Every row comes from one small tree of marks. The marks that hang from a mark follow it in brackets, in alphabetical order. Every link used is in the known rows. Which tree was each row made from?
Each row is shifted at random along 3 fixed directions that mean nothing.
Known rows
X{G{A{B N}} T}: [-108  -30  -79  135 -444 -120 -223 -117 -115 -177  -49 -129  112   30
  117   50  260 -364   84  126 -218  -79 -155  -26   68   27 -262  128
 -242 -149   93 -115 -134    3 -164  202 -284   19 -140  115  -64  287
  -27  -98  -20   46]
S{C{A{B N X}} F{T Z}}: [ -76  -34   45  -85 -242   39  -36  -44 -153  -64  157  -13   77 -162
   39   39  -13 -223 -155   74   -6  -19  -43   72 -121 -222 -122  101
 -122   24   67 -183  -79  -48 -135  -20  -99   79 -135   37  -66 -111
  -61  116 -103 -145]
T{N{A{X} B}}: [-102   84 -222  -99  -44   37    4  -41  113  -47 -229  -31   21   76
  -51  204  262  -63  -13   62   28  -10 -121   41   80   36   38  130
    7 -167 -107  154  -32 -115   24   75   47   22 -146   52    9   83
  122 -155   33 -120]
T{N{A{B{G} X}}}: [ -75  139 -122 -281  132  171  112 -204  191   33 -109   25  -21   25
 -144  229  270  -26   74   16 -171  -53  -49   40  -75   41  153   51
   95 -261 -212  242   56  -65  119  -16   35  172 -122   45   91   42
  162  -55   59 -251]
H{N{A B{G}} T}: [ 126 -118 -182  155 -166 -449  -75  297   40 -287 -395 -119   39  -65
 -225  209  219  -88  213  -31  -60  -56  -47   68 -141  199 -324  157
   71   12  205  151   67  -15 -120   28    8 -199   14 -177 -200  -38
  184   79 -159  -66]
F{G{A{N{B} X}}}: [ -72   -3    7 -238  -24   30  -12 -193  -14   28   90    0    7   69
   59   19   67  -63 -108   65   28   -8  -61   21  -32  -49   37   57
  -30   -7  -25   -1  -36  -17  -38  -43 -125  107 -225   99   81   -4
  -27  -84    1  -32]
C{K{F} Z}: [-132   39 -185  291 -155 -123 -112  133   40  -89 -139  -49  -20   64
   78  143   48   -9   87   15   19   -2  -50   62  188   24 -126  126
  -64  -62   19  -25  -90  -30  -53  187   87  -79  -75   -6 -105  198
   16 -207  -23  -15]
G{A{N{B} X{T}}}: [ -39  116  -63 -229  181  123  213 -243  120  -83   98    2  -42  -22
 -151   75  158 -215  122  -10 -168  -67    5   -9 -195   92   60  -50
   64 -188 -153  123   52   10  109  -32  -21    3  -73    1  146  115
   72   65   61 -126]
C{A{B} F{G} Z{S X{T}}}: [ 145   30  142  107  -55  122  -93  -35  -85   53  185   23 -117  -36
  116  -96 -160   62  -65   87  -40   37   -6 -236   26   22   27  -58
  -34   -7   43 -188  -19    3  -44   28   44   11   99   53  -88   16
 -158 -173   70  110]
C{A{N{B}} K{H} Z{F S}}: [-131  228  -88  -15   41  424 -115 -196   72  259  125   53 -195  107
  213   57  -10   54 -111  142   28  -31  -59 -207  171   11  272  105
 -144 -296 -241  124  -24 -136  102  156  125  187 -241  211  115  186
 -115 -347  302 -117]
F{G{A{B}} Z{S X{T{N}}}}: [-109   72  -98   -5 -207  121 -129 -179  -39   60  -64  -40   16  -19
   69 -161  114  -49  -26   53  -52  -45 -106 -146  171  -27   85   54
 -132 -219 -101  125    9  -76   -5  172  -94  154   20  124   53  -30
   71  -99  115   20]
K{F{G{A}} H{T{N{B}}}}: [  -6  -32 -230   45   76 -120   56   89  125 -142 -138  -23    9   35
 -115  165   61  -15  212  -46   98    9   18  -11  -58  166 -141  -28
   -1   62   54   11   77  108   -5   77   30 -144   80  -60   24 -228
  -75  122  -71   -6]
Z{S{F{C}}}: [  27 -181  169   73  -13 -221  -92  187 -123   64   42   21   68   21
  132 -165 -240  131 -218  -54  224   70   68   87   58 -138  -44  -53
    7  340  171 -200  -73   48 -102 -143   35  -84   30  -39  -81 -121
  -95  123 -118  127]
F{C G{A}}: [  78 -141  206  -12   30 -110  -58   59 -128  133   76   53   30  105
  107 -193 -270  141 -123   11  281  104   52   42  118 -142   43  -16
  -32  325  139 -223  -49   81 -116 -144  -61   69  -21   33   33 -204
 -142    8  -69  191]
Z{X{G T}}: [ -50   58 -108  187 -180   85  -39   27  -31  -57 -141  -75   42   24
   -4  -76  115 -100   82   33 -124  -35  -87    6   85   21  -27   46
  -83 -166  -52   70  -46  -49   37  132  -39   -2   15   29   -5  244
   52  -23   62   55]
B{G{A{N X{T}}}}: [ 247    5  435 -506  710  191  459 -260  111  209  451  203 -109   30
 -175   59 -304  191   30  -64 -124   16  270  -43 -353   15  319 -376
  286  215 -127 -125  180  221  242 -360   -4   91  111  -26  316 -166
 -132  257   43  -17]
H{T{N{A{B{G} X}}}}: [  24   75  -82 -276  117  104  107 -159  121   51 -104   27    4   29
 -140  202  151   16   64   53 -152  -35  -23    7  -94   32  114   17
   92 -131 -127  126   85  -20   68  -58   31  134  -83   55   71  -69
   81    1   25 -196]
C{A Z{F S}}: [  70  -50  -22  280 -161 -220 -215  222  -65  -98  -24  -72  -34  -39
  127   11   10   25   28  -49   27   17    2  -46   94  105 -210   42
   -7   37  184  -15  -34  -26  -98   64   37 -201  127  -90 -245  148
   63 -129  -51  103]
Z{F{G} X}: [ -93  -32  -73   58 -232   36 -215   22 -105  144  -97  -48   32   94
  232 -123    6   92 -223   47  131   49  -79   33  214 -140   43  114
  -78    9   13   72  -75 -108  -58   73  -77  123 -151   92  -45   49
   24 -147   13  111]
T{N{A{B{G}}}}: [ -45   49  -83 -112    0    5  -47  -64  120   53 -188   12   24   89
  -36  236  206   15   53   44  -67  -24  -61   39   66    5   84  112
    9 -135  -88  113    0  -42   21   42   -8  147 -131   70   24   44
  101 -101   30 -125]
B{G{A{X}}}: [ -22   -5  -11 -119   82 -120   34  -58   85  -21   14  -14    8   60
  -70  112  107   33  118  -40 -103  -36   25  115  -61   58  -11  -30
   76  -51  -26  126   28   36   42 -106  -36   48  -39  -21   32   98
   98   79  -39  -86]
T{N{B{G{A}}}}: [  -9   38  -25 -120  115  -55  -13  -66  144  127  -69   47   10  200
    5  211   87  109   81   65   25   -6  -22   24  128   12  176   24
   14  -70 -108  110   12   19   51   -4    3  165 -109  123  114    9
   16  -29   79  -60]
G{A{N{B}}}: [ -90    4   -5 -138   20  -29  -84 -122   21  124   46   12    5  182
  135   68   28  -53  -65   79   95    6  -28   25   89  -65  100   57
  -73   10  -27  -43  -77   -9  -36  -17  -38  117 -254  146   88   84
  -63 -101   60    4]
N{A{X} B{G}}: [-138   60 -201  -92 -231   66 -146  -73   66   11 -268  -65   19  142
    2  224  309  -33  -66  125   12  -41 -191   90  132    0   25  279
  -95 -253 -108  191  -81 -158  -37   99  -72  162 -371  119   25  248
  151 -196   43 -177]
Z{F{C T{N}} S}: [  17  -59  -54  141 -165 -145  -42  116 -103  -86 -214  -59   74 -131
    3 -231   15   47  -74  -74   94   25  -22  -13  114   -1 -104   62
   30   25   64  115   44  -67  -52   40  -35  -86  132 -105 -117 -121
  175   19  -59   91]
Z{F{C T} S X}: [ 204 -113  258 -113  263   26  171   51 -105  108  118   61  -72 -141
  -35 -426 -299  231 -207 -162  203   89  176  -70 -111  -15   98 -228
  224  268   66   15  122   20   61 -226   95 -129  205 -177    5 -274
   17  158  -30  189]
K{F{G{A{X}}} Z{S}}: [-205  -60 -178   53 -190  -28 -212   36  -10  -42  -28  -93   37   91
  107   19   44   54  -72  -14  128    9  -60   59   95   78 -171   17
 -111    9   67  -53  -80    3  -95  146  -96  -62  -82   25  -34   92
   26  -55  -70  -13]
F{C{A K{H} Z{X{T}}}}: [  65  100  -58  299   -3   76  110  110   15 -199  -67  -24 -121 -123
 -164 -115  -21  -41  207  -43   21  -19   14 -137   -9  167 -107  -61
   20 -154  -17   40   45  -14   60  133  201 -159  262 -137  -92   79
   23  -78   61    6]
K{B Z{S{F}}}: [-165   35 -152   40  179  156  -51  101  159  137   43   19    1   94
   26   53  -93  119   48  -94   77   -1   61  100  -33   55   98  -83
  -22   14  -79    6  -30   32   81   53  125  -48  -24    2   50   63
  -13  125   52  -98]
C{Z{F{G} S}}: [  30  -89   -8  201 -189 -162 -196  151  -94  -17  -25  -50   20  -27
  155  -95  -48  110  -72  -56   26   17  -28  -10  122   26 -134   94
  -11   90  160   10  -23  -20 -101   76  -83 -122   32  -51 -159   57
   34 -136  -67  141]
Z{F S{C{K{H}}} X{T{N}}}: [ -51   55  -86  131   53   70   78   35   59  -24  -16   -3   -4 -104
    0  -89   57   67  -23  -65 -129  -56   37 -107  -33  102   21 -181
   49 -134 -110  234   93  -34  174  109  122 -132  289  -61    5    6
   13   77   93  -20]
F{G{A{N X}} T}: [-143  136 -123 -186    8  181  118 -245   16  -16   46  -17   -4  -79
 -109  -77   89  -97   68   -1 -123  -61  -48   50  -59  -66   93  108
  -13 -223 -170  182   67  -57   75  -39 -112  178 -131   33  145   -5
  160   20   51 -145]
Z{F S{C{A{N} K}} X{G}}: [ -55  131  -76  146  -73   90   45   10   14 -206   42  -75  -88 -263
  -76  -96  241 -153   23  -85 -308 -110  -34  -96 -178  113 -118  -64
   41 -328  -86  386   80 -137  130   36  142 -155  239 -144 -134  181
  198    1   82 -152]
X{G T{N}}: [  88  -39   40  191  -74  -93   16  125  -44  -76 -112  -10  107   31
   -2   66   -9  -17  114   39 -110    8  -17    3   78   31  -77  -20
  -35   85   63 -151  -25   78   -4   87  -95  -77  146    8  -26   63
  -70   20  -28  155]
F{C{K} G{A{B}} T{N}}: [ 114 -108  142   59 -121 -223   24   -4 -124 -138  -24   20   38 -154
  -63 -163  -79  -10   23    7   36   27    8  -50   34  -19 -139  -11
   13  167  129 -136   34   62 -132  -17  -95  -43  138  -67  -71 -308
  -53  -12 -107  148]
S{C{A} F{G Z{X{T}}}}: [ 130  -67  141  146    8  -11  100  230  -94  -87  128   35   17 -178
 -100  -27 -198    3  -27  -60   54   27   69   25 -132 -121  -73  -72
   14  173  107 -129   30   47   -9  -61   45 -110  260 -128  -60 -199
  -58  261 -102   37]
F{C G T}: [-122  105 -181  108 -167  170    4   -8  -50    0 -243  -35   41  -78
  -99 -248   15  -40   52  -16   81   -2 -102  108  132 -133   83  291
  -92 -177 -118  169    7 -118  -16   53  -29  176 -143    0   46  -50
  177  -17   30  -57]

Which tree is each row?
[  41    3   91 -255   73   25  162 -212   39 -111   52   -1   27  -96
 -140   84  155 -150   68  -34 -291  -76   24   36 -299   75  -55  -44
  112  -86  -41   18   50   52   47  -46 -132   31  -72  -42   31   89
   68   88  -63 -119]
A{B{G} N X{T}}
[ -91  -30  -75  126 -153  -77  -29   88  -54  -70  -45  -26   36  -77
  -50  -83  -43  -75   21  -60  130    8  -38  109   97 -144  -71  157
  -93   27   44   46  -26  -22 -100   -4  -40   47  -16  -54  -15 -139
   73  104  -90  -18]
S{F{C G{A} Z}}
[-122  172  -92  118  -56  376 -106  -29  -44  240  -30   27 -103  117
  120 -178 -205  117  -97  118  322   68  -61  -90  311 -167  249  177
 -182 -155 -168  -51  -58 -111   -7   93  126  249 -172  162  107    4
   10 -182  190  -85]
K{F{C{A Z{S}} T}}
[  12   20  -96   37  -50  -61    3    6   54 -113 -177  -23   52  -16
  -76  163  178 -152  114   18  -99  -17  -39   -9    9   66  -74   51
   -6  -60    4  -35  -10    3  -16  103  -28  -61   37  -12  -33   48
   55  -45  -22    4]
X{T{N{A{B}}}}
[ 109  -32   97 -186  187  -19  242  -51   46 -186   86    7  -12 -119
 -170   40   94 -130   65  -96 -177  -31   45   41 -337  145 -105 -106
  174   62   44   13   46   59   57 -118  -16 -195   21 -142  -18   26
  -15   84  -88   -9]
A{N{B} X{G}}
[  -9   49  -74  191 -133 -116  -38   62   -3 -238 -156  -57  -49 -179
 -110  -56  169 -234  162  -53  -81  -26  -26   36  -65   81 -197  103
   -8 -124   43   70  -28  -61  -78   25  143  -99   50 -129 -201   51
   92  -71  -55  -50]
F{C{A{B} K}}
[-295   39 -292   24 -434  -98 -320 -160  -20  -48 -132 -142   90  124
  187   50  345 -279   14  116  -74  -58 -185  110  178  -39 -138  209
 -219 -255  -14   82 -174 -114 -153  150 -130  147 -317  173  -76  284
   71 -166   -2  -99]
G{A{B X}}
[ -19   12  -33  172 -213   49  -72    3  -84  -21  -43  -64   18   38
   29  -80   36  -91   71   56  -39  -20  -70  -53  161    1  -43   28
 -147  -97    5   -9  -48  -20  -25  132 -107   24   33   53   33  160
   -8  -31   60  120]
F{Z{X{G{A} T}}}
[   4   -7  -80  -40   59 -127   11   35   92  -81 -145   -4   27  -10
  -67  158  161  -79   91  -46  -40    4    5   43  -35   64  -56   16
   73   15   35   15    1    3   -9    3   56  -83   29  -55  -70  -29
   59  -44  -56  -15]
T{N{A{B}}}
[-177   89 -184  157 -161   86 -109   44   13   81  -83  -16   64   57
  103   28   26  -20  -27   65  -43    1 -103  130  130 -176   78  230
 -142 -133  -91   90  -82  -96  -20   31   33  180 -165  100   -5   81
  -12  -55   25 -103]
S{C{F{G}}}
[ 178 -121  118   16   24 -311   18   79   38  -99  -75   14   69   87
  -66  218   46   55  127   31  -25    0   20  -20   15  123  -97  -74
   55  131  107  -99   28  129  -38   18 -120  -84  105  -13   -2  -22
  -30   75  -70  108]
X{T{N{B{G{A}}}}}
[ -32   46   39  -19  143  183   77   36  -24  208   45   70   14  -68
  -26 -214 -215  124  -39  -70   63    2   68   78   14 -143  230   63
  -16   25  -92   54   50  -37   80  -96   78   85  -23   -2  122 -123
    2  139   68  -32]
F{T Z{S{C}}}
[ -37  -76    6  130 -393  -86 -198  -50 -179  -74   12 -120   67   68
  208  -44  129 -151 -129  122  -63  -18 -113 -109  154  -13 -195   -9
 -163  -51  101  -52  -94  -32 -105  169 -259   -7  -20   93  -53  241
   -5 -110   11  160]
Z{F X{G{A{N}} T}}
[-418  129 -519  218 -227  120 -206   79  153  -67 -226 -149   38   36
   12   20  274  -63   90  -95  -24 -109 -119  109  109  111  -73   99
 -131 -395 -146  340  -58 -145   78  289  127  -41  -80    6  -54  319
  195   26   81 -222]
K{H Z{S{F} X}}
[-192  117  -94   88   -1  155 -146   68   37  211   91   30   12   86
  151   35  -67   18  -93   56   51  -12  -21   98  114 -219  206   83
 -150 -110 -137   61  -80  -83   51  -52  166  169  -88  143   48   79
  -25   97  118 -188]
Z{S{C{A} F}}
[ 234  -21  318    7  259   50  180   65  -59   64  363  108  -79    7
   42   22 -349  113  -90   51   40   75  137 -161 -133  -65   68 -260
  110  216   79 -320   15  101   43 -134  144  -67  237  -17  -24  -66
 -226   11   12   73]
S{C{A{N} F Z{X{T}}}}
